In the rows, 128 means zero.
[124 224 121 133 144 193 111  64 102 169 108 139 137 135 148 112 130 124
 143 146 116 126 117 120 127 152  93 140 105 103 104 134 138 114 117 138
 141 153 149  86 153 138 106 147 141 118 109 125 130 150 125 140 138] -> 5
[141 145 139 115 106 134 135 155 166 141 153 130 147 107 123 130 131  91
 125 103 124 165 139 161 149 129 119 129 107 126  73 112  76 122 124 140
 139 130 131  72 110 136 117 132 119 136 129 149 122 124 153 119 117] -> 1
[106 137 111 137 130 134 120 141 131 134 115 136 158 128 116 101 113 136
  98 117 143 131  86 165 118 167  97 140 137 119 107 123 116 154 130 143
 110 119 108 102 139 142  92 130 132 154 107 135 124 105 127 100 131] -> 7
[128 122 119 118 150 145 130 120 112 130 133 121 128 146 140 116 136 142
 111 119 125 126 127 168 109 127 105 147 121 126  85 144 115 129 134 140
 108 119  98 109 137 138 104 136 118 121 114 144 116 107 142  95 115] -> 6
[139 143  95 117 112 105  89 161 134 133 152 103 164 114 144 124 100 161
 115  87 126  88 126 158 105 157 158 124 126 128 161  97 103 119 116 117
 119 159 132 108 114  90  77 140 113 138 123 103 167 103 131 158 126] -> 3
[129 104 137  83 112 118 144  93 118 130 122 129 122 151 156 123 118 107
 137 135 123 163 119 135 114 142 128 113 146 122 147 136 149 123  94 162
 130 140 135 125 115 102 137 120 129 103 158 126 127 123 123 118  89] -> 5
[142  88 130  80 115 128 143 124 104 146 130 138 125 148 144 126 126 122
 146 117 137 122 119 146 123 122 118 104 108 124 139 138 135 131 108 152
 147 154 132 107 117 106 131 115 118  98 164 118 112 125 115 118 115] -> 8
[155  98 114 105 107 112 142 108 129 143 129 140 114 138 124 133 120 117
 137 116 129 154 111 140 126 130 143 111 105  97 148 122 132 128  95 154
 137 168 111 108 117 116 153 115 107 115 136 113 132 140 131 117 119] -> 1
[138 135 122  85 147 126 130 142 136 117  82 132 127 110 142 111 169  96
 147 108 114 127 130 123 117 161 120 153 124 163  72 125 117  99 123 128
 152 155 166  86 158  94 108 125 118 121 136 142 154  88 127 135 132] -> 9
[133 128 134 126 135 142 130 126  95 129 146 128  97 124 120 146 141 104
 132 115 129 117 106 171 113 120  89 125 117 131  92 124  93 135 120 136
  77 131 108  98 110 151 102 131 101 124 102 162 163 117 159 106 109] -> 3
[113 138 115 114 117 136  92  84 112 181 109 152 130 165 133 127 122 129
 147 112 105 106 107 140 128 156 139 128 110 152 162 145 108 111  87 111
 197 151 133  89 112 111 120  93  84 125  96 107 139  83 127 100 118] -> 0
[119 153 128  75 138 165 128 132 109 116 132  99  68 129 150 126 166 138
 133 137 120 115 108 123  68 177 106 163 138 145  74 113  97 153 121 119
 177 182 137  86 125 113  90 135  82 101 126 132 169  94 145  70  82] -> 6
[130 146 120  95 146 121 100 166 127 116 141 109 105 133 138 129 133 102
 119 129 121 101 121 130 109 124 119 148 120 142  79 150 112 132 135 120
 136 126 137 127 155 127 130 111 110  99 144 132 174 119 136 138 140] -> 6
[155 132 116 120  99 116 131 142 148 131 111 135 126 157 107 124 153 102
 141 105 159 156 102 134 145 119 100 120 104 128 115 121 155 121 102 131
 163 150 141 127 123  99 129 140 128 109 144 152 127 112  99 119  95] -> 7
[117 165 122  95 136 128 150 130 111 137 137 134  89 120 144  86 124 131
 129 122 125 115 101 168 120 129  89 127 143 135  81 175 142 151 127  88
  69 141 125 136 125 129 123 141 123 175 179 175 129 122 107 108 134] -> 6
[142 107 140  97 125 123 125  99 120 152 118 104 123 153 144 141 129 135
 148 119 119 144 101 143 111 146 138 126 112 123 132 111 129 129 108 149
 166 136 135 105 114 117 134 119 113 103 109 129 133 131 131  98 121] -> 1
[139 102 153  83  95 124 138 110 112 149 122 127 109 161 138 145 119 156
 141 114 129 137  93 133 101 129 147 119 103  93 132 126 133 103 106 150
 151 112 119 130 123 137 137 136 122 105 128  97 132 122 115 118 128] -> 1
[135  70 101  92 101 121 155  94 120 140 128 132 118 130 148 142 109 120
 166 118 113 126 133 146 116 125 145 113 122 120 140 152 147 120  97 165
 144 154 128 135 114 126 159 133 117 107 141  99 119 118 152  86 108] -> 9
[132 129  76  96 158  62 125 106 126  85 153  73 103 145 168 133 154 141
 101 127 109 143 133 150 131  99 143 150 106 130 184 148  90 142 141  95
 153 150  52 130 140 100 112 112  74  74  72 108 203 122 186  87  59] -> 9
[124 117 134 109 132 147 148 133 115 101 120 101 145 144 145 122 141  85
 157  99 130 136 127 177  98 134 143 138  99 113 102 104 111 121 118 134
 151 128 121 143 139 139 138 148 115  97 126 153 141 116 124 112 130] -> 9
[124 125 120 144 143 141  88 151 134 124 143 128 159 133 130 117 137 108
 128 119 133 132 111 159 132 103 122 150 114 134 124 128 112 136 142 149
 141 120 123 121 136 144 105 126 127 119 135 152 142 132 109 121 136] -> 1
[122  78 119  52 126 158 149 117 110 158 112 155 120 163 151 137 150 128
 133 116 129 123 121 159 141 112 107 125 108 119 125 136 150 129 110 156
 145 141 139 137 113 112 137 131 101  90 158 125 147 143 118  94 142] -> 0
[134 148 102 129 120 126 135 130 123 130 143 119 122 145 137 136 132 134
 127 119 114 135 116 182 112 131 107 147 116 115 131 126 130 106 137 121
 130 127 120 155 128 143 124 136 137 134 118 138 129 111 122 109 115] -> 3
[129  97 119  92 114 139 134 106 106 151 128 130 118 170 130 137 129 143
 146 119 120 137 111 148 114 130 124 117 118 125 164 132 157 139 119 142
 137 142 137 123 117 131 137 114 105 121 134 117 131 118 131  92 128] -> 0
[134 104 134 111 154 145 110 133 115 104 111 124 134 113 154  99 153 132
 133 111 116  99 138 115 124 143 121 129 131 158 108 143 121 113 129 131
 129 133 121  93 144 119 106 131 123 108 154 124 156  98 136 124 113] -> 8
[141 111 125 137 140 122 138 121 102 128 113 119 121 145 129 124 112 130
 125 144 118 103 113 152 117 111 113 134 140 120 121 126 114 110 138 128
 123 116 119 131 143 153 116 123 141 123 111 131 146 149 122 116 113] -> 0
[154 150 101  86 167  74  99 155 136 155 137 117  94 143 137 104 155 115
 148 109 115  83 125 155 140 114 130 130 106 166  81 106  99 130 118  88
 148 173 106 115 159 100  93 126  94  89 117 123 185 139 142 118  87] -> 4
[141  78 140 149 115 134 183 120 109 127  93 125 111 140 116 154 118 128
 142 130 121  98 115 131 123 158  98 120 102 142 101 170 168 144 114 173
 120 108 171 158 113 119 173 154 136 137 109 143  94 118 108  83 155] -> 8
[147 132 132 112 118 131 115  89 129 145 142 148 114 122 125 131 135 133
 129 113 106 133 121 128 124 137 123 116 120 109 130 141 106 125 111 137
 138 150 132 113 105 128 135 134  87 131 172 123 128 103 126 116 115] -> 4
[122  72 134 107 122  96 140  94  93 143 111 123 123 126 149 137 121 120
 180 114 120 120  90 166 109  97 143 102  85 135 159  95 134 120 108 150
 160 132 132 129 121 127 122 150 131  71 122 142 141 143 133 111 110] -> 0
[123 127 148 118 108  95 134 140 129 145 113 138 137 153 148 161 106 109
 139  89 137 118  57 118 177 107 152 103 101 117 153 108 136 140  86 129
 139 132 103  78 121 135 173 118  98 105 138 134 124 139 175  90 103] -> 8
[144  95 133 122  84  96 143 118 120 135 132 132 110 144 124 150  96 114
 125 120 143 110  89 139 112 117 121 105 106 108 125 119 115 117 108 122
 142 111 132 150 121 125 146 135  94 122  90 131 107 108 155  86 124] -> 3
[129 131 100  70 148  83 151 170 131 123 110 107 122 102 155 108 163 102
 148 103 123 118 149 142 138 155 112 148 127 151  84 139 112 132 135 122
 140 148 131 110 156 109 107 110 127 117 148 126 149 125 145 128 119] -> 9
[163 124 121 115 152 112 137 121 110 130 170 124 123  79 125 130 149  80
 121 138 127 124 102 171 109  74  84 142 162 135 133 165  88 188 145 141
 145 154 112 144  75 123  88 127 148 149 204 185 113 144  61  95 117] -> 5
[149 109 130 113  80 125 142 104 113 134 108 143 121 170 118 150 110 119
 155 110 124 128  97 135 115 158 129 119  96 106 120 113 143 125 116 154
 151 148 147 120 121 123 156 114 109 114 119 122 121 100 131  97 133] -> 2
[128 108 105 117 168 126 134 145 134 112 130 102 135 137 123 121 155 129
 118 113 106  95 154 129 125 190 145 156 127 170 132 144  98 105 133 120
 128 109 118 106 141 118 105 103 121 123 183 128 181 134 155 118 101] -> 0
[178 112  84  93 126  94 116 158 134 112 187 138  76  82 139 125 150  91
  82  99 131  97 158 126 111 133 135 143 119 132 127 143 103 114 141 100
 130 153 119 103 166 111 123 108 115  99 235 133 157 126 130 132 110] -> 1
[122 174 117  86 132 134 109 123 100 118 126 110 136 150 132  89 145 146
 134 144 141 134 127 123 105 166 127 135 135 130 100 138 142 122 133 153
 129 114 135 101 173 119 127 128 122 131 150 149 119 130 109 134 126] -> 4
[130 141 132  98 130 106  90 112 108 114 137 106 115 148 147 130 125 145
 126 123  97  93 109 172  90 162 156 182 135 136 120 154  77 108 154  97
 156 122  99 131 119 138 120 114  71 139  91 107 135 105 145  75 110] -> 9
[109  93 153 101 146 186 144  83 121 153 139 149 120 147  94 106 112 190
 124 146 135  85  85 151 101 163 137 116 123 117  94 173  93  73 147 138
 123 124 125  60  98  84 124 150 151 169 152 155  93 160  88  96 102] -> 0
[142  93 147 101 123 130 154  83  96 167 116 138  74 131 148 118 116  97
 148  81 116 123 109 115 104 116 127 119 108 109 109 132 117 106  81 152
 156 135 137  91 110 110 125 139 110 131 142 120 140 122 134 104 111] -> 1
[124 110 127 101 133 110  99 181 128  98 154 125 122 108 133 110 174 134
 183 108 132 121 133 133 136 190 171 105 133 181 115 116 124 106 131 145
 112 167 136 117 145 110 147  99  76 107 217 131 132 105 140 131  93] -> 4
[ 81 141 111 140 131 106 133 125 130 108 150 110 122 143 146 116  97 172
 107 126 140 168 132 144 115 134 123 139 144 106 162 117 108 161 171 114
 104 113 118  83 147 133 105 108 174 126 126 146 112 123 136 117 141] -> 9
[ 96 146 149 154 126 158 146 118 111 139 108 139 131 157 106 124 127 186
 138 152 145 114 113 114 119 143  93 127 135 119  72  80 104 141 138 106
 129 126 139 123 113 154 137 128 132 144 107 143 126 134 138 113 125] -> 0
[133 174 101 135 139 132 116 173 124 173 137 145 136 127 111 120 152 146
 149 120 141 128 121 118 151 101 102 121 115 153 115 108 104 113  87 100
 127 123 133  75 132 168 100 112 121 140 162 166 132 130 174 134 132] -> 0
[144 143  98 140 116 102 169 161 148 104 111 118 152 183 105 107 153  94
 186 114 119 140 151 151 130 189 129 119  92 174 114  69 172 140 125  67
 115 142 169 113 175 103 153 111 121 119 137 147 171 110 174 139 117] -> 0
[138  75 138  86 115 110 165  92 110 149 117 133  91 150 132 140 118 146
 124 109 131 112 144 106 119 126 147 105 119 109 106 135 145 136 117 129
 128 159 114 119 118 118 147 129 136 125 136 127 136 127  77 114 101] -> 6
[138 121 124  65 118 115 130 128 102 136 123 136 117 145 132 135 124 129
 142 120 120 120 116 145 111 142 135 102 124  97 131 129 133 110 107 184
 127 169 127  97 129 116 130 111 109  83 136 135 129 135 141 140 106] -> 5
[143 137 121 184 124 218 192 158 149  47 161 127 105 133 136 155 175 137
 149 125 136 188 120  77 144  74 141 159 149  81 108 121  85  71 180 158
 160 150 114 110 148 134 105 132 116 132 206 117 145 114 148  79 100] -> 1
[134 109 120  95  97 114 135  98 108 152 129 137 111 131 146 139 113  91
 140  99 115 126 121 150 114 131 130 118 101 122 124 144 141 116  84 155
 149 157 138 131 112 124 148 137  99 114 142 119 138 111 129 105  96] -> 5
[157 105 115 119 125 153 120 113 107 165 121 110  87 160 144 113 101 102
 135  88 120 117 108 163 109 156 126 122  96 121 164 128 155 122  81 147
 151 178 134 127 120 142 146 136 134 118 129 124 122 122  93  84 110] -> 2
[163  86 137 146 108 117 130 129 123 127 161 126  80 144 130 140 102 120
 108 135 101 148 109 162  85 120 148 121 131 152 128 157 114 119 106 128
 126 135 124 145 110 148 141 149 100 144 131 118 125  79  94  57 116] -> 5
[157 163 103 151 135 138  87 137 136  96 152 109 147 146 116 111 145 112
 120 119 102 135 124 144 133 136 126 153 115 158 102 143 145 139 152 114
 133 131 112 132 128 120 110 120 131 120 161 144 170 105 148 107 124] -> 2
[145 161 132 161 121 203 127  69  73 151  77 144 132 164  90 128 137 163
 121 127 134 129  79 123  80 146 136 150 133 153 128  41 141 116  69 111
 152 123 103 192  82 172 155 127 103 147 120 141 133 108 129  98 138] -> 1
[126 110 107   4  85 161 121  80 116 151  89 125 122 151 129 109 128 107
 147 122 109 147 123 127  74 121 151 113 114 122 101 103 193 128  96 154
 157 177 156 122 118 129 156 146  99 125 112 150 147 114 106 141 106] -> 1
[137 183 115 111 100 114 113 155 116 128 132 152 126 116 153 115 139 110
 124 122 136 142 127 149 118  83 107 143 139 129 147  92 106 134 135 107
 190 163 134 134 140 138 106 134 111  94 171 138 108 108 106 130 122] -> 6
[106 110 114 105 148 133 118 120  96 116 139  79 107 120 157 119 105 144
 130 112 125 100 132 160 116 112 140 146 155  88 106 136 125 133 140 124
 109 129 103 133 130 145 106 108 157 146  92 151 150 138  95 141 116] -> 4
[ 93  79 145 109 145 117 193 159 137  79  67 142 140 124 143 125 185 158
 155 119 124 129  99 156 137 175 117 157 131 117 147 133 153 113 127  87
 106 119 107 179 141 139 146 148  93 127 144 107 156 117 166 104 122] -> 9
[139 109  96 153 136 138 146 124 122 129 114 123 154 132 126 130 125 141
 100 113 131 121 124 158 122 114 101 155  98 112 100 113 123  95 132 154
 113 121  92 163 130 149 107 144 159 131 104  97 147 130 122 134  79] -> 8
[107 142 149  93 156 122 138 150 153 118  80 105 130 126 137 143 163 115
 123 128 116 124 113 152 124 130 102 172 151 168  88 165  75 128 122 100
 164 122 124 115 131 125 115 128  94 127 121 115 152  81 141 118 135] -> 7
[ 68 115 111  69 124  86 182  90 122 121 133 137 156 107 154 120  89 232
  99 172 137 136  77 140 104  74 170 122 136 138 165 140  58 129 142 135
 136 148  83 107 127 111 101 147 143 185 117 139 122 108  86  94 113] -> 0
[124 109 135 111 125 152 127  95 106 141 134 133  76 108 132 128 116 142
 133 118 119 128 117 110 105 125 129 116 126 147 122 115 145 135 104 151
 122 149 168 116 112 125 145 144 120 142 132 156 114 105 129 102 131] -> 4
[155  74 112 134 110 110 150  96 122 150 131 138 151 159 140 141 118 178
 154 122 128 137 143 114 116 119 125 109 109 109  91 147 160  91  81 207
 125 150 126 145 110  98 153 139 132 139 102  87 114  93 133 109  81] -> 8
[136 141 107 124 140 123 132 132 115 122 127 112 129 113 137 133 127 136
 132 117 109 133 119 155 107 149 144 143 139 162 130 130 119 112 124 136
 110 152 125 110 135 121 109 116 126 131 150 108 162 105 148 121 125] -> 9
[101 158 114  85 109 140 142 133 109 132 115 158 124 176 130 133 147 130
 156 112 142 127 137 160 114  97 102 136 132 106  95 106 107 131 134 139
 127 178 122  90 134 124 113 132 110 114 138 143 137 108 117 138 113] -> 3
[ 78  92  97 145 151 143 112  69  81  84  70  93 144 127 156 134 152 159
 144 143 121  85  60 104 119 153 171 178  90 156 141 178 173 127  97 106
 159  76  76 193 122 112 126 133  82 107 115 106 169 125 182  88 134] -> 8
[141 138 119  52 126 119 109 111  99 124 100 134 118 111 150 117 137 130
 103 115 123  85 112 114 133 136 120 125 133 134 111 136 107 112 147 121
 115 113  97  79 152 127 104 120  87 103 104 110 186 129 149 129 109] -> 6
[135 140  90 108 141 125 105 126 104 124 145 118 134 148 145 110 135 118
 138 125 123 142 146 176 112 118 122 152 122 132 139 125 115 133 129 128
 123 139 101 115 141 155 112 108 132 110 114 137 148 122 127 122 115] -> 9
[ 98 171  90  97 128 166  99 124 107 124 148  93 138 122 140 128 124 114
 124 146 143 151 115 182 114 142 123 146 147 139 155 126 125 163 148 119
 106 154 112  94 130 153 113  90 118 127 122 149 118 142 134 127 123] -> 5
[139 110 102 166 153 153 135 137 125 115 130 132 155 169 116 105  89 123
 131 142 148 110 114 182 144 100 106 114 147 118  87 118  76  92 137 132
 100 110 112 105 145 127 102  95 135 117  98 170 128 138 147 120 125] -> 7
[118 137  99 143 150 174  90 129 130 141 117  99 121 152 148 129 134  88
 150  88 140 147 104 184 125 124  88 122 135 129 114  97 111 141 125 126
  68 133 119  87 134 163 118 111 131 114 118 153 141 101 133 132 137] -> 3
[164 147 123 121 137 115 119 138 110 103 138 133 137 166 136 121 138 104
 101 124 116 116 129 174 136  78  94 138 102 132 126 110  94 109 144 111
  98 111 110 111 137 150  99 142 127  83 151 172 146 126 148 148  92] -> 3
[134 130 121 113 102 156  89 118 110 148 172 148 132 156 142 110 113 121
 131 136 138 143 109 144 111 147 140 110 106 131 178 139 156 131 125 152
 155 148 129 111 150 127 142 127 103 105 146 106 101 117 122  79 128] -> 2
[133 115 124 165 114 115 119 124  85 139 142 126 114 179 145 137  98 110
 154 106 125 134 102 157 106 123 130 113 105 105 158  98 130 141  86 153
 124 131 123  97 116 138 144 133 130  97 130 119 148 121 129 120 120] -> 3
[115 123 115 115  97 105 115 107 106 157 140 147 126 148 150 134 110 116
 140 126 125 144 102 174 109 139 128 118  90 132 151 144 142 124  89 137
 143 150 119 119 137 132 142 114  94 101 130 102 115  96 140 108 103] -> 8
[155 103 108  53 158 117 122 150 119 114 125  89 126 119 145 104 140  88
 113 128 118 115 124 183 108 167 122 163 127 151  98 157 110 116 142 146
 124  86 123 118 148 139  95 121 137 109 169 163 133 156 121 111 133] -> 7
[151 129 111 103 142 106 120 140 111 119 121 124 114 128 153 133 142 122
 129 105 117 102 127 122 127 108 133 148 138 148 148 122 116 113 131 113
 138 144 133 104 137 113 106 121 100 113 150 122 161 126 145 124 113] -> 5
[ 95  76 147 149 180 125 229 111 104 146  95 146  94  59 146 128 116 115
  92 135  92  63 127 144  91 135  33 152 125 149 117 165  98 169 117 165
 108 128 218 219 118 132  44 192 122 131 234 165 143 142 147  85 168] -> 0
[138 133  99 127 120 137 103 118 142 123 141 135 133 117 142 104 129 121
 107 110 133 138 123 164 134 123 107 139 133 119 127 136 110 134 143 125
  95 129 106 111 132 135  97 133 121 134 135 142 129 117 123 114 118] -> 1
[125 155 132 103 117 114 152 122 138 152 148 142 112 150 151 134 143 106
 136  93 107 155 136 165 113 159 116 108 123  97 172 140 150 141 112 109
 165 147 129 123 153 118 142 139  79  88 172 130 132 108 150  81 135] -> 6
[135 114 115 110 120 145 134  90  94 142 121 136  89 155 132 108 115 153
 139 125 131 126 113 125  98 139 110 109 127 131 144 139 125 126  96 135
 135 142 131  87 121 128 135 128 123 127 122 137 119 100 122  85 117] -> 5
[111  84 111 112 141 178  74  91  95 137 126 114 111 151 144 117 112 129
 157 102 147 105 149 129 113 159 166 117 128  82 179 102 117 134 125 133
 130 137  83  86 143 162 108  86 111  74  68 106 119 144 148 133 144] -> 7
[116 110 121 135 105 108 160 113 127 142  94 131 130 157 116 158 129 110
 151  86 133 140  79 129 105 121 121 122 120 137 106 114 141 119 108 155
 156 114 143 123 118 102 146 135 105 122 160 138 122  90 141  99 100] -> 6
[142 148 129  97 136 127  99 136 100  95 135 105 107 112 138 115 148 113
 114 115 131 113 140 106 104 134 136 152 136 136 134 139 119 133 130 132
 144 140 122 112 142 135  98 116 125 116 138 163 134 111 122 125 120] -> 5
[125 152 115 147 127 153 123 151 134 103 137 137 107 157 129 106 129 118
 161 140 135 136 102 157 148 143 111 139 120 145 135 124 125 135 145 140
 100 138 137 128 160 139 135 128 130 128 114 124 139 128 112 102 123] -> 4
[143 102 138  99 129 138 134 108 111 166 122 143 123 140 132 131 139 136
 135 104 113 117 120 127 118 149 121 111 107 109 128 141 153 109 112 138
 170 121 129 107 136 135 122 131 125 101 141 130 130 118 121  98 125] -> 6
[111 120 103 120 152 135 104 126 119 128 132 116 156 153 118 116 113 155
 101 142 135 117 113 164 116 137 116 144 145 128  96 105 105 158 144 140
  85 132 103  75 146 149 117 118 105 136 122 131 149 144 152 110 106] -> 4
[154  86  86 156 111 119 163  92 106 165 165 128  79 134 111 143 118 109
 154  79 128 121 122 168 101  81  94  99 116 106  23 177 141  71  74 160
 126  92 120 152 126 119 151 150 117 144 161 153 152  93 147  63  96] -> 4
[130 117 117 106 112 113 132 148 128 106 135 115 132 117 142 137 140 125
 106 101 115 123 144 128 109 140 159 151 129 128 105 121 116 102 115 126
 149 138 124 113 133 121 127 126  82 124 168 130 155 105 163 127  93] -> 1
[127  99 103 100 129 150 130  95  98 135 125 132  75 197 169  97 122 105
 132 116 102 179 141 171 113 155 124 120 145 131 176 140 121 135 101 171
 145 145  95 135 107 132 131 103 105  81 178 110 139 119  93  64 105] -> 8
[139 114 116  88 156 107 115 157 113 112 134 109 114  98 126 119 154 113
 136 120 126  82 149 134 122 135 120 149 131 161  83 145 136 140 118 126
 141 153 142 121 153 116 146 112 120 126 145 151 169 127 131 129 129] -> 4
[133 139  81 122 124 140  99 123 126 146 147 144 157 159 115 115 136 145
 139  78 132 150 141 178 120  98 135 142 104 143 167 103 139 134 121 138
 132 165  94 151 116 161 115 129 124 141 157 159 137 106 114  89 134] -> 2
[145 138 121  82 131 111 112 135 128 105 121 107 116 133 135 128 148 136
 102 107 144 133 124 101 122 119 143 131 123 158 139 107 104 140 144 136
 134 153 117 112 139 111 100 118 121  96 158 127 141  96 112 142 114] -> 7
[121 118 107 107 125 113  99 150 130 109 121 113 109 115 140 124 141  99
 103  96 126 105 154 135 136 128  95 152 120 154  53 140 108 131 131 117
 121 148 142 114 131 129 109 115 109 107 170 145 165  95 158 132 115] -> 3
[101  94 131 148 170 150  67 107 103 127 124 136 117 170 153 118 150 174
 133 140 119 135  94 112 119 165 127 147  84 118 153 183 129 124 109 197
 121 122 132  96 133 126 124 119 108  84 166 109 109 112 137 115 149] -> 0
[143 162 116 130 115 122 102 139 125 114 150 117 126 140 112 106 122 139
 129 130 136 158 100 165 119 134 103 133 118 115 103 133 135 123 138 136
 131 145 119 114 131 123 124 124 124 131 126 155 149 138 146  91 131] -> 2
